Below are the code and all the weights of a small trained network. Each question names an input and a class and asks about switching units off, where a switched-off unit gives its printed mean instead of its output.

import numpy as np


def w(rows, s, z=0):
    codes = np.array(rows[::2]) - 128.0
    scale = np.full(codes.shape[1], s)
    scale[-1] = z or s
    return codes * scale


def f(y):
    return np.maximum(y, 0)


def log_softmax(a):
    a = a - a.max(-1, keepdims=True)
    return a - np.log(np.exp(a).sum(-1, keepdims=True))


def net(x, mask):
    res = np.array(x, float).reshape(1, 5) / 4 @ E
    y = f(res @ A[0][:, :-1].T + A[0][:, -1])
    res = res + np.where(mask, y, B[0][:, -1]) @ B[0][:, :-1]
    return log_softmax(res[-1] @ U[:, :-1].T + U[:, -1])


A, B = {}, {}
E = w([
[124,130,128],'x0',
[2,85,202],'x1',
[197,53,183],'x2',
[128,129,129],'x3',
[182,248,219],'x4',
],0.0067)
A[0] = w([
[149,65,131,22],'neuron 1',
[180,132,83,55],'neuron 2',
[101,203,92,153],'neuron 3',
[80,139,238,120],'neuron 4',
[163,167,39,58],'neuron 5',
[60,207,59,99],'neuron 6',
[225,154,72,55],'neuron 7',
[52,89,210,44],'neuron 8',
[109,81,11,30],'neuron 9',
[174,174,34,58],'neuron 10',
[57,127,166,49],'neuron 11',
[131,44,164,254],'neuron 12',
[106,75,65,53],'neuron 13',
[98,84,60,45],'neuron 14',
[64,56,35,47],'neuron 15',
[127,181,185,65],'neuron 16',
[134,112,45,124],'neuron 17',
[186,161,80,69],'neuron 18',
[135,196,167,61],'neuron 19',
[34,218,51,133],'neuron 20',
[196,103,73,98],'neuron 21',
[127,212,178,69],'neuron 22',
[126,220,134,72],'neuron 23',
[121,99,101,67],'neuron 24',
[129,101,18,194],'neuron 25',
[194,125,108,88],'neuron 26',
[193,157,147,146],'neuron 27',
[101,234,144,80],'neuron 28',
[153,185,174,57],'neuron 29',
],0.011,0.0084)
B[0] = w([
[130,150,65,132],'neuron 1',
[28,69,48,143],'neuron 2',
[214,130,107,191],'neuron 3',
[123,52,48,207],'neuron 4',
[48,55,55,156],'neuron 5',
[252,132,56,179],'neuron 6',
[49,82,91,171],'neuron 7',
[78,43,43,172],'neuron 8',
[165,40,209,164],'neuron 9',
[63,46,116,163],'neuron 10',
[65,20,31,151],'neuron 11',
[201,198,80,255],'neuron 12',
[181,32,206,153],'neuron 13',
[191,2,128,151],'neuron 14',
[103,62,193,181],'neuron 15',
[141,40,147,162],'neuron 16',
[166,103,146,168],'neuron 17',
[93,78,105,156],'neuron 18',
[156,51,176,163],'neuron 19',
[183,91,34,210],'neuron 20',
[114,56,72,165],'neuron 21',
[86,56,197,181],'neuron 22',
[159,27,137,170],'neuron 23',
[177,57,231,133],'neuron 24',
[155,156,155,217],'neuron 25',
[93,74,72,153],'neuron 26',
[179,122,100,192],'neuron 27',
[159,10,149,184],'neuron 28',
[146,61,163,161],'neuron 29',
],0.0098,0.0087)
U = w([
[143,161,124,225],'0',
[4,118,107,64],'1',
[115,105,253,40],'2',
[131,166,134,241],'3',
[126,167,139,254],'4',
[124,253,133,47],'5',
],0.013,0.0087)

Each question gives the input, the list of numbers given to net, and the class t.
The units are the neurons (one row each of A and B). Each row of codes is followed by its name. A weight is (code - 128) times the scale printed after its matrix; where a second scale follows, it is the last column's (A, B and U).
mask holds one flag per neuron, in row order. A switched-off neuron (its flag False) gives its mean, the last column of its row in B, instead of its output. The means were averaged over made-up inputs and are rounded, as every weight is.
A unit's drop is (log p(t) with every unit on - log p(t) with that unit switched off) / (log p(t) with every unit on - log p(t) with every unit switched off).
The circuit of an input: a set's keep is (log p(t) with only the set's units on - log p(t) with every unit switched off) / (log p(t) with every unit on - log p(t) with every unit switched off). Starting from the 12 units with the biggest drops (on a tie, the unit counted first), units are removed one at a time, each time the one whose removal leaves the highest keep (on an exact tie, the one counted first), for as long as the keep stays at least 0.8.
units of the circuit, in order: the units of the circuit, biggest drop first
unit that matters most: the unit with the biggest drop
top k neurons: the k neurons with the biggest drops, biggest first
drop of u: that unit's drop, to one decimal
input [-4,7,1,4,7], class 1: units of the circuit, in order : [neuron 4; neuron 8]
input [7,8,3,-8,3], class 1: units of the circuit, in order : [neuron 8]
input [-1,3,-3,-6,7], class 2: units of the circuit, in order : [neuron 22; neuron 28]
input [0,-5,5,5,-6], class 2: top 3 neurons : [neuron 9; neuron 20; neuron 13]
input [6,7,-4,4,7], class 1: top 2 neurons : [neuron 4; neuron 11]
input [-5,-2,-6,-7,-8], class 2: units of the circuit, in order : [neuron 9; neuron 15]
input [-8,1,-8,2,-6], class 0: top 2 neurons : [neuron 20; neuron 6]
input [-2,-7,2,0,-8], class 2: top 3 neurons : [neuron 9; neuron 13; neuron 25]
input [0,8,4,4,-1], class 1: top 2 neurons : [neuron 8; neuron 11]
input [7,-7,5,6,-5], class 1: top 3 neurons : [neuron 7; neuron 2; neuron 21]
input [3,0,2,-2,-8], class 2: drop of neuron 2 : 0.0
input [-1,4,-7,1,0], class 0: drop of neuron 20 : 0.2
input [0,-6,0,-6,-2], class 1: drop of neuron 2 : 0.1
input [5,-8,6,1,8], class 1: unit that matters most : neuron 7
